Here is a tiny trained network, its code and every weight. The questions are about switching its units off for an input and a class, where a switched-off unit gives its printed mean instead of its output.

import numpy as np


def w(rows, s, z=0):
    codes = np.array(rows[::2]) - 128.0
    scale = np.full(codes.shape[1], s)
    scale[-1] = z or s
    return codes * scale


def f(y):
    return np.maximum(y, 0)


def log_softmax(a):
    a = a - a.max(-1, keepdims=True)
    return a - np.log(np.exp(a).sum(-1, keepdims=True))


def net(x, mask):
    res = np.array(x, float).reshape(1, 4) / 4 @ E
    y = f(res @ A[0][:, :-1].T + A[0][:, -1])
    res = res + np.where(mask, y, B[0][:, -1]) @ B[0][:, :-1]
    return log_softmax(res[-1] @ U[:, :-1].T + U[:, -1])


A, B = {}, {}
E = w([
[156,98,166,94,117,51,91],'x0',
[116,215,133,113,110,89,184],'x1',
[76,119,228,105,85,122,128],'x2',
[247,152,109,108,46,160,134],'x3',
],0.014)
A[0] = w([
[205,171,127,121,75,90,176,208],'N0',
[102,89,133,158,176,63,45,182],'N1',
[82,127,94,211,193,56,121,255],'N2',
[89,54,101,176,222,194,143,250],'N3',
[158,94,170,122,139,2,70,223],'N4',
[111,141,89,162,76,154,123,149],'N5',
[129,70,119,169,89,175,76,118],'N6',
],0.0098,0.0028)
B[0] = w([
[154,129,105,140,85,117,184,222],'N0',
[116,99,147,147,253,124,106,210],'N1',
[138,144,110,114,155,171,125,234],'N2',
[103,98,142,205,196,157,82,248],'N3',
[158,129,138,71,132,52,140,225],'N4',
[129,125,158,151,138,143,159,161],'N5',
[162,73,99,110,96,143,53,182],'N6',
],0.014,0.013)
U = w([
[84,140,164,86,26,101,156,41],'0',
[55,241,138,121,136,212,165,249],'1',
[110,124,206,70,99,57,76,37],'2',
[210,241,88,147,79,152,222,226],'3',
[125,147,161,83,192,107,92,89],'4',
[187,96,155,127,39,177,32,93],'5',
[143,115,59,169,170,145,67,21],'6',
[68,103,177,254,139,196,73,168],'7',
],0.0092,0.0017)

Each question gives the input, the list of numbers given to net, and the class t.
The units are the neurons (one row each of A and B). Each row of codes is followed by its name. A weight is (code - 128) times the scale printed after its matrix; where a second scale follows, it is the last column's (A, B and U).
mask holds one flag per neuron, in row order. A switched-off neuron (its flag False) gives its mean, the last column of its row in B, instead of its output. The means were averaged over made-up inputs and are rounded, as every weight is.
A unit's drop is (log p(t) with every unit on - log p(t) with that unit switched off) / (log p(t) with every unit on - log p(t) with every unit switched off).
The circuit of an input: a set's keep is (log p(t) with only the set's units on - log p(t) with every unit switched off) / (log p(t) with every unit on - log p(t) with every unit switched off). Starting from all 7 units, units are removed one at a time, each time the one whose removal leaves the highest keep (on an exact tie, the one counted first), for as long as the keep stays at least 0.8.
units of the circuit, in order: the units of the circuit, biggest drop first
unit that matters most: the unit with the biggest drop
top k neurons: the k neurons with the biggest drops, biggest first
drop when u is switched off: that unit's drop, to one decimal
input [-1,2,4,-2], class 1: units of the circuit, in order -> (N3, N4)
input [1,-1,3,-4], class 4: unit that matters most -> N4
input [-5,2,-8,-1], class 7: units of the circuit, in order -> (N3, N4)
input [7,-7,2,1], class 2: top 2 neurons -> (N4, N3)
input [-2,4,-5,-4], class 7: top 4 neurons -> (N4, N3, N0, N6)
input [2,0,0,1], class 2: units of the circuit, in order -> (N2, N3)
input [0,5,-4,-5], class 1: top 3 neurons -> (N6, N2, N4)
input [5,-1,3,2], class 2: units of the circuit, in order -> (N4, N3)
input [-6,2,-4,1], class 1: units of the circuit, in order -> (N6, N4)
input [-7,-2,0,6], class 3: top 3 neurons -> (N3, N1, N0)
input [-1,7,8,0], class 0: units of the circuit, in order -> (N3, N1)
input [8,-7,-7,4], class 5: top 2 neurons -> (N6, N3)
input [-2,-4,-7,-3], class 7: top 2 neurons -> (N3, N4)
input [6,8,1,0], class 3: units of the circuit, in order -> (N0)
input [6,-8,3,-5], class 4: units of the circuit, in order -> (N4, N1)
input [2,-8,-8,-7], class 7: drop when N3 is switched off -> 2.0
input [0,2,0,5], class 3: drop when N1 is switched off -> 0.0
input [5,-6,-2,2], class 4: drop when N3 is switched off -> 0.1
